Below is a small trained network, with its code and all its weights. Each question gives an input and a target symbol and asks what happens when units are switched off, that is, made to give their printed mean instead of their output.

import numpy as np


def w(rows, s, z=0):
    codes = np.array(rows[::2]) - 128.0
    scale = np.full(codes.shape[1], s)
    scale[-1] = z or s
    return codes * scale


def norm(h):
    return h / np.sqrt((h * h).mean(-1, keepdims=True) + 1e-5)


def f(y):
    return np.maximum(y, 0)


def softmax(a):
    e = np.exp(a - a.max(-1, keepdims=True))
    return e / e.sum(-1, keepdims=True)


def log_softmax(a):
    a = a - a.max(-1, keepdims=True)
    return a - np.log(np.exp(a).sum(-1, keepdims=True))


def net(x, mask):
    ids = ['Παεζθμφψ'.index(c) for c in x.split()]
    T = len(ids)
    res = E[ids] + P[:T]
    u = 0
    for l in range(2):
        r = norm(res)
        for j in range(2):
            rows = slice(3 * j, 3 * j + 3)
            q, k, v = (r @ M[l][rows].T for M in (Q, K, V))
            z = softmax(np.where(np.tri(T) > 0, q @ k.T / 3**0.5, -1e9)) @ v
            o = O[l][rows]
            res = res + np.where(mask[u + j], z, o[:, -1]) @ o[:, :-1]
        u += 2
        y = f(norm(res) @ A[l][:, :-1].T + A[l][:, -1])
        res = res + np.where(mask[u : u + 8], y, B[l][:, -1]) @ B[l][:, :-1]
        u += 8
    return log_softmax(norm(res)[-1] @ U[:, :-1].T + U[:, -1])


Q, K, V, O, A, B = {}, {}, {}, {}, {}, {}
E = w([
[175,118,84],'Π',
[154,121,84],'α',
[115,70,134],'ε',
[130,220,116],'ζ',
[193,66,145],'θ',
[149,47,128],'μ',
[9,47,123],'φ',
[132,68,147],'ψ',
],0.014)
P = w([
[130,136,128],'0',
[111,122,159],'1',
[143,61,109],'2',
[109,138,119],'3',
[113,113,154],'4',
[68,80,75],'5',
[107,140,112],'6',
[175,154,110],'7',
[121,90,76],'8',
[95,134,136],'9',
[149,105,172],'10',
[111,64,8],'11',
[112,139,112],'12',
],0.015)
Q[0] = w([
[170,225,165],'0.h0',
[111,111,247],'0.h0',
[77,125,204],'0.h0',
[157,196,160],'0.h1',
[114,118,123],'0.h1',
[156,54,97],'0.h1',
],0.016)
K[0] = w([
[214,154,82],'0.h0',
[126,122,247],'0.h0',
[146,83,177],'0.h0',
[90,66,189],'0.h1',
[148,152,120],'0.h1',
[110,143,31],'0.h1',
],0.014)
V[0] = w([
[224,199,245],'0.h0',
[205,135,255],'0.h0',
[187,112,240],'0.h0',
[72,89,92],'0.h1',
[172,107,215],'0.h1',
[120,109,134],'0.h1',
],0.0054)
O[0] = w([
[1,184,27,1],'0.h0',
[76,76,140,16],'0.h0',
[101,47,176,38],'0.h0',
[39,149,120,149],'0.h1',
[115,83,80,60],'0.h1',
[92,122,115,122],'0.h1',
],0.0048,0.0051)
A[0] = w([
[103,32,132,207],'0.n0',
[87,129,216,242],'0.n1',
[114,205,226,120],'0.n2',
[31,129,125,1],'0.n3',
[151,99,94,156],'0.n4',
[168,225,136,42],'0.n5',
[60,250,141,26],'0.n6',
[163,147,169,14],'0.n7',
],0.014,0.00098)
B[0] = w([
[32,136,118,232],'0.n0',
[92,223,158,167],'0.n1',
[206,198,178,159],'0.n2',
[107,199,34,148],'0.n3',
[192,102,129,209],'0.n4',
[118,101,196,254],'0.n5',
[106,1,155,184],'0.n6',
[136,156,124,168],'0.n7',
],0.018,0.0064)
Q[1] = w([
[5,96,124],'1.h0',
[127,131,170],'1.h0',
[153,119,74],'1.h0',
[135,154,149],'1.h1',
[152,139,134],'1.h1',
[114,173,102],'1.h1',
],0.019)
K[1] = w([
[16,105,30],'1.h0',
[141,120,181],'1.h0',
[253,160,115],'1.h0',
[129,118,147],'1.h1',
[119,102,126],'1.h1',
[178,113,113],'1.h1',
],0.02)
V[1] = w([
[8,155,95],'1.h0',
[246,172,216],'1.h0',
[191,203,230],'1.h0',
[173,254,2],'1.h1',
[176,124,45],'1.h1',
[63,117,165],'1.h1',
],0.0065)
O[1] = w([
[166,116,138,71],'1.h0',
[153,156,100,202],'1.h0',
[194,153,102,191],'1.h0',
[2,189,103,2],'1.h1',
[94,178,115,74],'1.h1',
[99,107,99,168],'1.h1',
],0.0091,0.0054)
A[1] = w([
[73,161,169,189],'1.n0',
[103,6,211,241],'1.n1',
[135,18,92,64],'1.n2',
[128,189,238,6],'1.n3',
[94,177,26,192],'1.n4',
[174,145,137,140],'1.n5',
[73,129,180,102],'1.n6',
[169,200,40,81],'1.n7',
],0.013,0.0012)
B[1] = w([
[117,103,190,168],'1.n0',
[71,171,76,254],'1.n1',
[71,77,125,199],'1.n2',
[70,115,249,180],'1.n3',
[230,110,115,152],'1.n4',
[62,160,142,196],'1.n5',
[185,118,161,177],'1.n6',
[168,107,6,176],'1.n7',
],0.019,0.0079)
U = w([
[124,136,128,121],'Π',
[145,158,180,207],'α',
[119,98,135,29],'ε',
[131,2,150,191],'ζ',
[118,88,104,255],'θ',
[89,67,105,153],'μ',
[95,203,108,140],'φ',
[112,111,130,37],'ψ',
],0.018,0.0039)

Each question gives the input, a string of symbols that net reads in full, and the target symbol t.
The units are the heads (3 rows each of Q, K, V and O) and the neurons (one row each of A and B). Each row of codes is followed by its name. A weight is (code - 128) times the scale printed after its matrix; where a second scale follows, it is the last column's (O, A, B and U).
mask holds one flag per unit, layer by layer, with each layer's heads first. A switched-off unit (its flag False) gives its mean, the last column of its rows in O or B, instead of its output. The means were averaged over made-up inputs and are rounded, as every weight is.
A unit's drop is (log p(t) with every unit on - log p(t) with that unit switched off) / (log p(t) with every unit on - log p(t) with every unit switched off).
The circuit of an input: a set's keep is (log p(t) with only the set's units on - log p(t) with every unit switched off) / (log p(t) with every unit on - log p(t) with every unit switched off). Starting from the 12 units with the biggest drops (on a tie, the unit counted first), units are removed one at a time, each time the one whose removal leaves the highest keep (on an exact tie, the one counted first), for as long as the keep stays at least 0.8.
circuit, biggest first: the units of the circuit, biggest drop first
k most important neurons: the k neurons with the biggest drops, biggest first
top k neurons in layer l: the k neurons of layer l with the biggest drops, biggest first
drop of u: that unit's drop, to one decimal
input ζ θ α, target μ: most important neuron -> 1.n1
input α α ζ α α ζ φ, target φ: 2 most important neurons -> 0.n1; 0.n3
input α α α, target θ: circuit, biggest first -> 0.n5; 1.n3
input ζ α φ θ Π, target θ: top 3 neurons in layer 0 -> 0.n5; 0.n6; 0.n0
input α μ ζ α α ζ α θ, target α: top 2 neurons in layer 1 -> 1.n2; 1.n5
input α α Π ζ α ε α ε ζ α φ, target α: top 3 neurons in layer 0 -> 0.n1; 0.n6; 0.n3
input μ α φ θ ε ψ θ α ε α ζ φ α, target α: top 3 neurons in layer 0 -> 0.n6; 0.n5; 0.n3
input α ζ α θ ψ α Π, target α: circuit, biggest first -> 0.n6; 1.n1
input ε α Π α θ, target α: circuit, biggest first -> 0.n6; 1.n2
input ζ ζ Π, target μ: 2 most important neurons -> 1.n1; 0.n0
input α α α α ζ α Π, target α: 2 most important neurons -> 0.n5; 0.n6
input α α α ε, target α: 2 most important neurons -> 0.n1; 0.n6
input ζ ε φ θ α, target θ: top 3 neurons in layer 0 -> 0.n5; 0.n6; 0.n7
input Π ζ ζ μ ε ε ζ, target ζ: circuit, biggest first -> 0.n6
input ζ α ζ θ ψ α α, target α: top 3 neurons in layer 0 -> 0.n6; 0.n0; 0.n5
input ζ Π θ α φ, target α: 2 most important neurons -> 0.n1; 1.n1
input α θ ζ α θ α φ ε μ, target μ: 3 most important neurons -> 0.n0; 1.n1; 1.n2
input α α α ψ, target α: top 2 neurons in layer 0 -> 0.n1; 0.n6
input α α μ ψ α ζ θ, target θ: drop of 1.n3 -> 0.1
input φ θ α, target μ: drop of 0.h0 -> 0.3
input α Π ψ, target μ: drop of 1.n1 -> 0.4
input ε α ε α ε, target α: circuit, biggest first -> 0.n1
